Below are the code and all the weights of a small trained network. Each question names an input and a class and asks about switching units off, where a switched-off unit gives its printed mean instead of its output.

import numpy as np


def w(rows, s, z=0):
    codes = np.array(rows[::2]) - 128.0
    scale = np.full(codes.shape[1], s)
    scale[-1] = z or s
    return codes * scale


def f(y):
    return y / 2 * (1 + np.tanh(0.7978845608 * (y + 0.044715 * y**3)))


def log_softmax(a):
    a = a - a.max(-1, keepdims=True)
    return a - np.log(np.exp(a).sum(-1, keepdims=True))


def net(x, mask):
    res = np.array(x, float).reshape(1, 7) / 4 @ E
    y = f(res @ A[0][:, :-1].T + A[0][:, -1])
    res = res + np.where(mask, y, B[0][:, -1]) @ B[0][:, :-1]
    return log_softmax(res[-1] @ U[:, :-1].T + U[:, -1])


A, B = {}, {}
E = w([
[129,126,125,127,127],'x0',
[129,130,133,129,127],'x1',
[48,38,222,222,227],'x2',
[93,254,45,183,244],'x3',
[128,131,130,135,122],'x4',
[127,123,121,130,128],'x5',
[12,130,96,96,81],'x6',
],0.0085)
A[0] = w([
[56,54,188,181,185,192],'N0',
[52,29,190,198,220,224],'N1',
[199,214,79,149,209,131],'N2',
[1,210,72,125,165,74],'N3',
[51,196,92,133,120,140],'N4',
[2,79,151,66,74,210],'N5',
[232,201,73,106,193,223],'N6',
[206,67,137,135,109,187],'N7',
[70,80,115,52,52,177],'N8',
[40,25,190,146,85,125],'N9',
[173,179,83,42,35,253],'N10',
[42,178,79,131,148,89],'N11',
[214,209,100,126,150,178],'N12',
[94,147,138,208,198,133],'N13',
[177,178,88,217,195,104],'N14',
[242,64,216,117,91,241],'N15',
[35,32,180,177,119,155],'N16',
[16,141,63,95,77,239],'N17',
[153,107,156,221,168,113],'N18',
[105,107,171,224,195,169],'N19',
[57,164,92,133,135,96],'N20',
],0.0099,0.0058)
B[0] = w([
[49,100,158,175,197,221],'N0',
[51,96,162,169,212,250],'N1',
[41,221,89,234,116,189],'N2',
[238,37,43,66,236,178],'N3',
[190,75,36,153,140,162],'N4',
[51,123,108,117,22,204],'N5',
[90,213,41,235,133,197],'N6',
[223,55,66,49,171,170],'N7',
[93,223,144,60,33,188],'N8',
[1,96,50,187,68,205],'N9',
[215,226,86,85,52,213],'N10',
[215,75,47,90,184,159],'N11',
[82,180,43,205,143,178],'N12',
[143,126,196,121,226,183],'N13',
[40,186,220,201,188,179],'N14',
[215,33,11,73,178,213],'N15',
[34,67,87,188,121,209],'N16',
[125,101,101,49,39,194],'N17',
[154,107,191,60,216,171],'N18',
[76,104,190,115,209,203],'N19',
[166,47,100,67,160,148],'N20',
],0.0083,0.017)
U = w([
[254,156,30,90,146,251],'0',
[24,203,84,234,80,154],'1',
[152,36,110,91,213,167],'2',
[125,239,245,168,219,2],'3',
[120,213,166,30,3,5],'4',
],0.008,0.0057)

Each question gives the input, the list of numbers given to net, and the class t.
The units are the neurons (one row each of A and B). Each row of codes is followed by its name. A weight is (code - 128) times the scale printed after its matrix; where a second scale follows, it is the last column's (A, B and U).
mask holds one flag per neuron, in row order. A switched-off neuron (its flag False) gives its mean, the last column of its row in B, instead of its output. The means were averaged over made-up inputs and are rounded, as every weight is.
A unit's drop is (log p(t) with every unit on - log p(t) with that unit switched off) / (log p(t) with every unit on - log p(t) with every unit switched off).
The circuit of an input: a set's keep is (log p(t) with only the set's units on - log p(t) with every unit switched off) / (log p(t) with every unit on - log p(t) with every unit switched off). Starting from the 12 units with the biggest drops (on a tie, the unit counted first), units are removed one at a time, each time the one whose removal leaves the highest keep (on an exact tie, the one counted first), for as long as the keep stays at least 0.8.
units of the circuit, in order: the units of the circuit, biggest drop first
most important unit: the unit with the biggest drop
top k neurons: the k neurons with the biggest drops, biggest first
drop when u is switched off: that unit's drop, to one decimal
input [4,-5,-1,0,-5,5,-1], class 0: most important unit : N9
input [4,3,6,1,-5,-7,-8], class 3: top 2 neurons : [N14, N3]
input [-6,-3,4,8,-2,-3,0], class 3: units of the circuit, in order : [N14, N13]
input [0,-4,3,1,8,8,7], class 2: top 2 neurons : [N3, N2]
input [2,-2,8,-8,-5,-3,2], class 1: top 2 neurons : [N9, N5]
input [8,6,3,1,3,4,5], class 2: top 3 neurons : [N2, N6, N3]
input [-2,3,-5,-6,-8,-7,1], class 4: top 2 neurons : [N8, N3]
input [1,8,-4,0,0,3,0], class 0: top 2 neurons : [N9, N5]
input [-1,-1,3,-1,4,-3,0], class 2: top 3 neurons : [N2, N6, N12]
input [7,-8,-2,-7,-5,-6,1], class 4: top 3 neurons : [N8, N3, N5]
input [3,4,7,1,7,-3,7], class 2: top 3 neurons : [N3, N2, N6]
input [2,0,8,5,-8,-3,6], class 2: drop when N8 is switched off : 0.0
input [1,7,1,3,-8,6,-1], class 3: drop when N9 is switched off : 0.3
input [4,3,-4,0,1,0,5], class 4: most important unit : N15
input [-7,-1,-4,1,4,-7,2], class 0: drop when N9 is switched off : 0.1
